(in the rows, 128 means zero)
Each row has a class, written as a number after it; each block has new classes, again numbered from 0 up.
[149 132 144  74 129 113 115 109 119 139 135 142 163  79 177 132 113 133
  89 190 173 135 147 124 100  98  80 137 116 149 169  67 132  48 125]
4
[ 84 140 115 129 124 128 143 110 103 129 131 167 140 132 141 116  97 113
 109 124 136 132  72  94 141 133 118  58 175 146  86  76 219 102 204]
0
[115 148  98 114 115 118 135 101 117 126 133  88 147  96 107 140 139 125
 133 152 165 118  93 128 152 103 120 132 171 139 123 102 115  94 170]
7
[135 135 137 123 104  98 157 180 142 142 101 119 139 136  94 131 119 109
 166 107 160 143  98 162 138 139 135 145 120  90  64  84 109 117 134]
6
[124 116 116 113  95 119 125  81  98 137 122  80 140  88 110 118 122 135
 122 135 174 111  99 127 153 102 110 158 158 128  95  85 115 104 155]
2
[111 126 145  89 115 108 151 153 138 162  80 139 138 130 143 142 131 113
 130 136 124 122 123 158 126 135 145 140 143  94  93  81 150 117 169]
3
[139 121 175  84 116 108 120 116 141 132 101 147 171  94 154 148 130 130
  94 202 153 133 155 134 112 103  97 140 114 145 144  48 126  60 131]
3
[ 99 144 113 102 111 109 128 100 112 136 118  87 149  91 104 158 138 111
 101 143 176 116 100 118 146  95 117 141 185 126  95  83 127  90 166]
1
[143 100 178  89 120 131 103  96 116 154 125 132 169  74 146 122 117 166
 109 173 164 123 149 136 107  89  82 147 107 147 137  54 157  69 106]
5
[144 115 148 168 125 154 136 143 119 149 145 157 116 134 150 106 111 133
 142  92 125 126 103  83 119 129 133 108 164 126 135 111 144 153 178]
5
[101 179 137  82 142 107 131 127 158 136 166 137 127  98 126 114 114 123
 112 120 152 122  84 106 155 138 114  94 191 131  82 113 182 101 191]
4
[141 106 172  84 126 112 119 102 117 128 111 135 164  91 166 139 114 125
  89 176 151 130 144 128 103 100  98 128 100 130 123  63 145  60 113]
1
[134 123 170  79 137 104 117  95 144 141 128 158 163 105 133 128 122 140
 113 190 152 128 145 123 105 109  79 128 101 149 158  47 148  65 132]
6
[143 140 129 139 118 130 136 197 120 156  90 129 120 136 150 150 109  98
 166  96 113 145 163 131 100 138 155 127 150 100 104 143 106 151 137]
5
[108 109 111 144 109 160 155 115  55 148 113 114 157  95 164 140 128 156
 121 113 127  98 116 131 129 127  74 126 138 156 154 127 188 118 199]
3
[111 134 109 129  96 116 120  91 113 141 105  70 144  97  97 131 126 112
 127 134 176 123  91 121 150  99  97 141 172 143  99  72 124  89 146]
0
[140 159 167  78 170 115  95  96 149 153  90 165 174 118 170 144 157 142
  91 159 108 135 124  85  93 111 100 107 184 155 209  55 147  92 115]
0
[ 86 121 141 139 108 110 154 169 101 146  90 116 138 125 158 146 131  98
 149 128 115 125  97 151 119 138 169 134 131  61  88 114 136 149 129]
5
[117 123 173  89 126 122 115 108 122 151 109 148 161  75 173 140 127 128
  97 176 154 128 150 141  96 100  79 139 116 137 149  54 162  59 126]
5
[145 145 166  68 117 105 103  87 131 153 124 113 160  83 162 122 121 139
 102 184 172 125 152 127 111 111  85 139 113 157 147  61 135  51 118]
4
[128 175 104  91  59 128 122 131 136 144 151 109 128 120  66 163 111 153
 108 130 158 119 126 123 157 150 102 120 131 185  86 138 200 108 179]
1
[121 135 118 123 115 108 127  96 106 126 125  80 149  88 123 136 135 122
 120 143 162 119 107 108 144 102 106 137 171 127 113 103  98  93 161]
2
[139 178 163  58 184  95 130  88 139 179 138 155 144 130 149 120 156 139
  62 119 136 127 125  83  91 141  98 124 178 143 187  64 136  77 156]
4
[132 133 148 105 107 114 102  99 135 163 101 135 107  94 144 147 127 148
  97 122 101 105  94 125 156 124  83 135 148 172 139  87 163 110 181]
4
[112 115  75  81 110 120 126 103  91 147 121 140 144  51 171 116  90 116
  96 144 123  96  87 139 125 120  76 146 173 144 161 107 212 125 162]
3
[130 124 150 104  90 123 148 166 115 151 117 128 127 117 101 158 107 140
 146 124 129 127 113 161 130 139 160 146 125  78  48 105 144 118 136]
7
[105 144 124 125 108 114 132 103 119 137 105  71 143  97 103 146 128 105
 113 133 167 125  96 106 154 104 118 129 195 130  87  92 129  97 168]
0
[158 136 193 126 173 109 140 116 120 153  93 208 127 151 157 147 138 148
  49 123  96 133 139 123  99 124 101 112 112 140 178  68 130  71 121]
5
[122 132 111  77  75  92 143 116 139 150 130 123 100  85 108 176  90  92
  88 163 117 106 112 125 143 136  67 137 125 146 121 103 190 100 185]
0
[103 144  77 105 120 118 127  89 109 131 129  75 144  91 103 135 129 119
 131 156 165 117 106 127 153  96 127 130 184 144 110 117 130  99 178]
7
[123 175 158  85 160 117 101 104 123 150 116 143 147 122 133 118 153 123
  75 124 101 132 183  75  62 173  96 140 153 191 228 136 102  88 131]
4
[121 103 110 136  95 129 154 159 103 146  94 131 145 117 155 161 131 109
 134 130 128 128  96 141 124 123 111 146 136 106 132  82 143 141 158]
3
[113 143 168 101  94 134 144 132 138 118 113 126 120  83 196 155 122 128
 100 156 115 111 105 155 136 131  97 136 120 122 161 135 169 116 158]
5
[157 103 160 128 106 116 152 184 132 138 106 153 129 131 115 137 107 112
 132 108 139 131 122 148 138 131 153 132  99 104  54  98 131 114 145]
1
[114 136 103 113 116 126 124  86 102 139 137  75 133 104  86 126 121 129
 116 120 188 130  98 102 148  93 123 140 200 143  82  81 120 106 164]
0
[127 134 157  98 178 136  98 122 144 145  95 171 146 121 147 149 181 150
 115 130  83 124 164 116  98 119 108 145 146 143 209 119 109 125 129]
2
[107 135 119 103 101  99 122  86 109 135 112  83 148  92 107 127 131 124
 124 132 157 116  87 124 150 115 101 140 168 129  87  74 116  92 158]
2
[122 115 186 104 125 125 115 105 118 149 117 173 158  94 118 125 113 150
 104 160 153 118 144 142 114 105  86 130 112 142 118  42 154  52 119]
5
[114 132 121 125 120 108 138  98 122 137 117  81 141 109  94 136 134 115
 138 126 172 124  90 119 154 104 101 143 166 129 105  73 111 119 165]
6
[128 153 169  79 115 107 104 123 178 141 118 154 107  75 102 120 115 145
  55 142  88 109 108 130 139 151 156 148 178 150 112 159 172  87 173]
7
[122 173 172 106 157 137 111  57 138 159  94 120 170 137 167 112 179 135
 123 137 142 125 131  98  82 134  82 145 157 147 252  68 127 116 106]
6
[146 157 120  46 153 108 127  71 131 127 158 132 158 119  83  90 133 161
  74 130 122 123  93  89  95 154  90 137 178 174 208 104 116  78 130]
7
[106 135 122 106 106 110 122  98 110 147 104  82 151  87  94 138 129 117
 103 135 172 125  97 112 141 101 112 146 193 143  90  68 126  81 163]
0
[108 116 113 125 110 117 129  92 108 134 115  87 146  94  98 142 135 125
 123 129 153 113  95 119 157 103  89 138 164 126 100  91 126 104 166]
2
[131 116 108 105 104 124 153 181 121 117  94 145 147 119 135 136 116 106
 143 127 120 130 108 155 132 140 140 143 133  91 123 136 118 137 139]
2
[ 88 111 144  71  91 121 124 108  95 165 104 116 122  99 110 123 100 153
  88  91 116 118  82 137 136 155 118 146 160 133  54  93 198 116 176]
4
[152 139 161 117 161 113 118 121 166 161 136 147 107 102 166  83 121 111
  85 102 132 133 142 111 117 141  98 121 120 171 132 129 172  82 176]
4
[171 131 163  33 169  98 116 118 168 171 119 164 158 122  94 132 126 190
  90 142 115 129 137 121 104 116  95 138 153 135 155  85 151  83 128]
6
[124 138 132 107  99 103 151 171 138 148 102 147 129 112 103 151 107  93
 115 119 145 137  93 153 124 134 114 146 141  88  80  75 147  89 126]
0
[142 121 127 156  90 102 137 176 126 150  92 108 156 131 114 157 113 119
 152 140 137 145 107 138 130 129 137 129 108  95  85 114 143 131 110]
6
[130 129  98 121 103 125 131 110 108 144 138  80 145 103  92 148 129 123
 133 127 179 113 114 105 147  96 103 135 168 144 106  98 123 109 176]
1
[170 148 178  55 185  98 118 105 142 163 122 135 142 129 108 124 135 160
  61 117  84 126 169  77  79 149 115 133 163 154 178 137 121  94 115]
0
[110 138 115 133 118 121 133  95 128 130 110  79 144  96 111 130 145 126
 109 129 173 119  85 135 157  94  96 148 182 130 112  89 119  91 156]
3
[148 128 160  70 132  98 116 110 139 156 120 150 163  89 132 147 109 132
 106 196 169 135 170 130 101  95  84 138 112 136 135  50 148  55 128]
6
[130 129 112 148  88 116 135 168 109 155  97 128 141 136 132 145 117  93
 166 129 138 140 120 129 107 135 126 126 119 116 111  81 125 116 129]
0
[142 128 132  47 174  97 128  97 147 168  84 152 143 133 141 149 155 126
  82 140  87 110 160 128  85 121  63 134 124 152 218  94 132  66 153]
1
[122 156 107  87 102 123 134 151 174 153 135 171 129 155 115 155 101 125
 144 138 127 126 125 126 148 142  91  55 115 154  86 110 248 103 207]
1
[120 128 127  81 106 104 137  82  87 148 155  80 144  64 243 150 122 118
 112 157 139 118  77  88 119 124  51 110 131 153 164  69 192 126 192]
4
[128 104 143 125  95 116 155 174 124 138  79 150 145 138 105 151 123 117
 126 131 121 128 113 158 141 141 147 149 111 104  89  88 136 136 134]
3
[150 114 114 120  98 102 143 151 116 138 110 107 130 125 125 124 101 100
 149 116 143 141 126 139 123 137 125 139 108  99  73 110 112 118 126]
2
[140 120 164  93 133  98 119 114 146 134 102 156 174 103 127 147 124 139
 103 197 139 131 146 136 116 104  74 123  90 154 160  69 144  54 126]
6
[140 114 165  60 109 119 111 105 128 145 118 143 168 100 149 149 125 144
 101 192 155 126 164 130 100 106  94 134  90 156 141  58 158  61 134]
1
[130 138 145  67 142  96 119 106 135 164 102 177 140 148  40 182 150 137
  48 155  89 124 156  87  91 140  93 151 150 167 199  73 110  82 130]
0

Next block: new classes, numbered from 0 again.
[147 111  96  92 169 170 166  62 110 104 198 162 133  92 115  95 119 115
 144 136  94 163 146 163 133 188 123  63 152  47  94 115 160 140 170]
3
[133 103 159  39 149 221 100 129 156  94 215 106 139 174 138 153 100 189
 170  78 116 175 157  72 132 157 135 161  83 117 131  61  90 196 152]
11
[130  70 161  27 185 226 128 138 159  94 182 118 156 154 124 191 109 175
 180  44 115 159 143  45 134 167 145 126 106 102 153  77 151 166 122]
5
[129  61 168  24 182 228 134 163 161 101 199 133 146 182 126 182 115 173
 185   9 103 151 149  65 133 164 157 124  96  80 142  61 151 164 121]
8
[143 100 150  41 158 197  83 121 156  88 220 105 134 167 136 156 112 197
 173  63 102 173 143 107 136 146 135 156  88 107 136  42  85 182 174]
4
[137  92 163  66 190 190 118 130 157  48 191 126 151 143 121 146  85 201
 149  50  93 144 130 116 123 155 131 142 106  79 164  52  97 187 174]
2
[143  73 140  52 175 196 119 143 169  74 217 112 145 139 107 169 110 180
 147  36  95 166 127 125 120 137 133 146 120  85 125  54  88 141 150]
7
[146  97 100  90 163 175 161  56 117 104 207 173 126  98 121  95 123 106
 142 124 101 170 141 159 125 180 121  65 124  29  99 118 159 124 175]
4
[151 102  81 101 155 185 102  69 126 122 218 167 107 130 146  97  97 107
 140 105 104 181 147 144 115 169 165  78 115  65  68 110 141 117 153]
7
[136  93 115  92 192 174 141  79 164 103 173 183 140 119 115  83 113 118
 153 132 129 184 141 123 109 172 157  73 135  28 100 127 162  85 174]
0
[127 127  88  82 186 165 165  79 131 105 217 151 133 128 107 113 112 134
 149 136  93 175 130 159 121 184 137  83 127  55  92 103 151 147 154]
9
[144  94 113  80 158 180 177  52 127 106 197 171 139  94 113 101 124 114
 132 135 111 174 123 147 114 183 109  70 140  32 106 117 152 148 149]
1
[152  71 140  51 182 202 146 109 172  80 212 106 135 134 116 158  85 187
 161  49  86 159 134 112 134 146 132 130 122  86 131  70 113 166 165]
6
[143  92 155  74 174 193 113  79 156  59 189 116 128 133 126 152  96 202
 151  38 106 144 133 130 125 136 130 138 108  73 153  29  80 194 200]
5
[140 127  90  75 174 173 144  80 124 101 224 153 135 117 108  96  90 149
 154 128  98 174 129 161 137 187 136  73 151  50  84 101 161 133 178]
3
[143 100  88  88 166 200 157  62 135 108 210 174 140  91 125 105 109 119
 134 123 110 175 129 158 120 190 116  64 132  34 100 108 158 165 166]
10
[143  80 166   9 180 227 122 148 160 102 182 134 153 164 128 181 119 169
 156  50 123 155 155  43 128 183 147 124 103  84 150  78 148 164 127]
2
[147  95 103  84 179 178 124  57 152 107 176 196 132 119 121  90 115 137
 161 121 113 172 154 118 120 184 156  76 163  29 103 109 171  94 173]
3
[146  61 152  37 176 210 145 124 177  91 222 121 139 145 110 168 102 187
 158  43  90 161 140  92 130 144 137 126 125  79 133  73 120 136 149]
6
[154  87 104  77 181 168 135  44 153 105 171 194 141 107 121  97 123 121
 154 126 113 176 146 124 123 186 142  81 117  15 118 117 173 102 162]
4
[144 110 151  31 161 210  93 134 150  89 211 120 147 166 138 141  98 191
 157  84 120 181 157  81 136 162 142 158 115 115 136  51  93 191 166]
2
[138  95  98  87 162 166 148  65 110 102 207 173 134 105 124  96 119 106
 141 121 113 172 138 143 119 190 129  69 137  46  80 102 172 144 169]
7
[132  61 164  12 183 219 113 131 153  94 181 121 153 170 124 184 119 174
 175  26 115 156 151  33 128 174 143 133  88 102 140  74 155 157 120]
7
[137  65 170   9 183 220 130 129 162 107 193 120 151 166 127 181 111 177
 174  37 107 154 150  49 131 169 144 115 100  86 140  77 165 154 138]
6
[139 102 162  31 153 212 105 112 159 103 212 105 142 167 131 157 118 197
 157  66 119 186 143 109 129 136 130 160 111 100 145  32  71 193 150]
1
[145  88  91  91 177 181 173  62 140 104 213 179 143  93 118 105 112 124
 139 122 103 172 123 167 119 187 114  53 131  29 105 104 161 149 174]
10
[138  87 142  81 185 209 130  89 166  64 205 128 141 132 126 158  88 197
 145  26  90 145 136 148 129 134 127 126  94  58 168  42  98 191 180]
10
[139 124  91  89 182 164 167 107 131  84 224 166 138 115 110  95  84 133
 142 155  99 179 124 160 128 189 132  85 152  49  89 110 151 143 175]
2
[142  83 122  57 183 231 145 114 182  80 221 124 146 132 115 163  85 202
 146  28  90 171 123 140 135 139 126 121 112  72 147  61  98 163 157]
10
[126 125  90  98 180 162 163  92 130 103 225 152 139 122 111 116 103 126
 156 145  88 173 127 154 121 181 136  83 119  62  86 115 150 151 151]
9
[135 123  93  84 189 171 153 112 133  88 216 170 143 121 114  97  81 133
 146 144 101 177 121 150 122 190 137  81 146  42  82 113 156 132 169]
2
[149 108  80  86 152 190 121  64 144 131 221 164  99 139 143 105  89 130
 161 105 118 173 151 147 122 167 169  81 125  52  78  96 131 124 164]
11
[153 104  88  85 171 179 108  54 145 117 218 173 108 129 132 111 108 126
 148 113  99 182 143 143 122 169 158  78 110  29  92 109 141 107 159]
4
[143  78 128  54 181 224 138 107 187  84 212 126 142 131 109 167  93 207
 146  29  97 164 121 129 129 135 123 126 121  71 156  63  93 160 153]
10
[129  68 164  20 175 220 125 123 153  95 196 129 141 173 122 180 122 176
 169  27 109 155 156  44 129 171 143 131  97  88 134  63 153 161 130]
7
[139  77 169  13 185 226 133 159 164  94 190 128 146 174 126 179 111 172
 170  44 117 154 154  43 130 177 148 130 107  88 151  73 150 161 141]
2
[138  84 106  93 184 168 148  76 160  89 191 185 140 121 114 110 129 117
 156 123 103 172 143 121 104 178 148  83 127  39 114 112 164 108 173]
9
[144 121 144  35 159 218 101 150 147  97 224 116 153 164 146 141  90 180
 156  77 111 186 153 116 142 164 149 147 112 109 132  41  99 209 168]
2
[140 100  99  91 166 171 166  59 124 101 212 172 145  98 117 109 134 115
 142 140  96 175 145 146 114 189 123  71 134  55  99 113 149 159 160]
9
[121 117 107  94 190 158 172 106 133 100 218 151 138 115 104  91  97 128
 158 153  99 178 116 163 120 185 134  65 136  54  89 129 158 134 153]
0
[132 109  96 106 158 200 177  61 112  96 201 159 138  90 124  81  93 106
 137 129 116 178 150 164 125 179 119  78 151  46  94 116 148 159 169]
11
[124  76 165  16 179 222 136 129 165 104 200 122 149 187 117 196 131 194
 175  22 109 155 154  52 127 165 151 121  99  99 154  59 142 158 136]
9
[155 107  85  78 165 172 121  42 133 141 206 175 108 122 144 110  96 119
 155 123 106 166 156 139 129 171 168  71 139  48  90 115 167 126 148]
6
[142  79 145  34 170 211 136  98 175  87 206 117 142 150 105 162 109 208
 145  34  97 166 123 125 124 132 129 139 127  73 147  50  77 147 135]
1
[137  88 105  83 169 172 166  77 116 105 209 183 133 107 111  94 122 100
 150 124 104 165 138 147 120 184 130  71 143  31  93 113 164 144 154]
8
[150  81 155   4 179 235 121 123 161 102 189 116 147 164 120 178 123 196
 165  25 119 166 167  67 143 169 145 118 126  94 143  63 138 133 150]
3
[123  81 175  20 185 223 135 152 167  95 194 119 157 155 116 170 123 164
 171  48 112 159 137  75 122 169 142 106  98  80 146  91 150 157 137]
0
[139  84  99  96 178 189 142  74 160 107 187 201 154 105 123  96 105 120
 152 129 118 176 137 124 114 182 138  78 134  30 120 120 174 119 156]
10
[136  85 150  59 180 205 137  82 159  63 188 117 142 138 119 149  89 203
 159  41  97 145 144 121 126 155 124 138 105  75 152  54  93 191 160]
11
[162 111  82  82 160 181 116  43 140 135 212 170 110 117 144 112  97 115
 142 134 104 177 151 134 126 174 161  73 130  49  77 123 156 128 151]
6
[148  91 102  77 178 165 152  62 138 101 218 168 133 108 111 106 117 130
 152 123  94 175 130 153 123 187 125  71 122  26  98 103 156 130 168]
4
[139 110 139  45 156 218  84 118 146  87 217 101 142 163 143 150  98 184
 158  66 107 191 155  93 140 156 141 168  95 122 113  42  95 213 153]
7
[144 113 154  40 157 200  89 140 151  92 213 121 146 166 137 141 106 195
 149  85 121 178 150 101 130 157 141 156 119 109 134  41  77 189 172]
2
[135 112 157  31 161 209  86 130 148  97 212 103 148 168 129 145 110 204
 178  74 110 177 157  93 141 154 138 152 131 118 134  40  97 188 170]
3
[127  68 164  37 179 224 134 152 159  89 205 116 155 159 117 179 105 163
 179  48 101 155 134  55 130 162 145 125  93  95 145  73 147 162 137]
5
[142 109 110  85 165 187 157  68 120 103 200 159 142  82 121  89 122 102
 125 140 125 186 140 157 119 194 125  55 140  49  97 129 160 156 167]
0
[143 105 111  76 170 175 157  57 128 107 191 170 139  81 122  92 132 100
 138 143 120 174 134 155 113 201 124  49 135  32  93 126 167 162 172]
0
[146  81 100  88 177 183 149  75 146 108 180 199 133 127 117  84 114 113
 152 119 118 181 151 123 121 178 156  87 143  33  99 115 162  98 152]
8
[132 122 156  43 156 214  95 128 158  97 213 102 142 157 139 140 111 192
 157  80 124 192 153 114 135 153 143 150 112 110 125  48  85 205 165]
0
[125 119  88  93 189 158 164  76 129 103 223 155 141 124 104 109 105 132
 151 135  91 181 126 161 123 175 138  72 128  58  96 109 149 139 160]
9
[152 113  82  82 149 196 105  49 141 134 210 169 105 129 147 103  96 116
 152 126 121 179 157 128 121 175 164  87 115  53  81 113 133 139 152]
11
[127 103 105  91 194 153 152 101 131 111 222 156 133 130 108 102  93 125
 175 136  80 166 122 153 123 174 138  82 110  39  97 117 158 116 142]
4
[145  71 113  83 185 172 154  75 149 104 179 203 137 126 114  89 123 112
 161 119 111 172 151 112 117 176 150  85 132  24 108 116 165  97 150]
8
[154 112  84  94 179 182 126  83 141 104 214 179 117 125 135 103  88 123
 141 125  97 175 143 151 121 178 165  80 143  46  94 108 137 125 158]
2
[147 105  97  82 163 180 156  62 121 104 206 169 134 101 123  97 120 118
 141 123 104 179 140 166 129 187 124  73 133  36 102 109 158 133 168]
4
[141  86 106  96 190 172 140  77 166  86 182 192 141 117 116  95 111 116
 165 132  98 178 139 127 118 180 148  95 127  16 117 116 176  98 166]
4
[129  93 175  59 194 194 125 107 159  61 181 103 143 139 115 142 105 186
 155  50 102 144 134 123 117 152 129 130  91  75 158  61 100 191 172]
0
[144  89  94 109 165 193 169  67 132 111 212 182 141  88 124 104 109 110
 130 120 114 175 136 157 120 178 120  56 137  31 107 110 161 148 171]
10
[150 104  93  82 152 190 123  49 144 122 220 170 118 129 133 103 103 120
 145 121 101 181 135 141 118 164 154  85 120  43  93 102 132 132 143]
1
[146  94 108  80 153 176 161  70 139 110 211 178 131 105 127 102 112 122
 156 133 120 169 141 137 116 193 125  70 127  34  90 107 158 156 175]
11
[146  82 161  65 173 177 127  87 154  66 196 121 140 138 125 151  97 202
 153  47  93 138 143 125 131 145 128 135 112  77 149  43 108 181 189]
6
[139  99 104  84 165 191 171  68 119  88 205 162 137  95 112 101 109 123
 136 124 116 178 130 150 124 187 122  71 159  54 109 104 160 144 177]
5
[131  74 126  65 192 231 146 132 183  66 222 117 150 142 116 169  77 208
 163  24  82 167 120 123 134 136 126 128 116  84 142  62 100 167 155]
10
[130  80 168  77 182 181 130 114 160  53 202 118 144 154 117 165 119 199
 159  31  80 132 136 124 113 143 132 136  82  83 165  37  91 184 183]
9
[137 110 112  88 171 182 159  86 125 107 201 154 143  92 120  84 113  99
 138 141 118 178 128 162 114 197 130  57 130  43  88 127 165 158 169]
0
[140  79 106  91 178 165 127  56 145 101 170 200 134 121 122  98 123 105
 152 117 122 171 155  92 112 172 152  89 124  28  92 113 175  87 168]
7
[142  64 145  53 186 202 144 149 173  75 204 121 149 143 104 161  98 183
 167  30  88 159 127 121 131 137 137 142 119  80 142  65  96 155 141]
8
[128 102 115  83 182 180 146  63 146  98 173 186 137 112 116  81 124 109
 149 134 129 178 151 126 115 180 151  74 150  28 112 125 177 104 170]
0
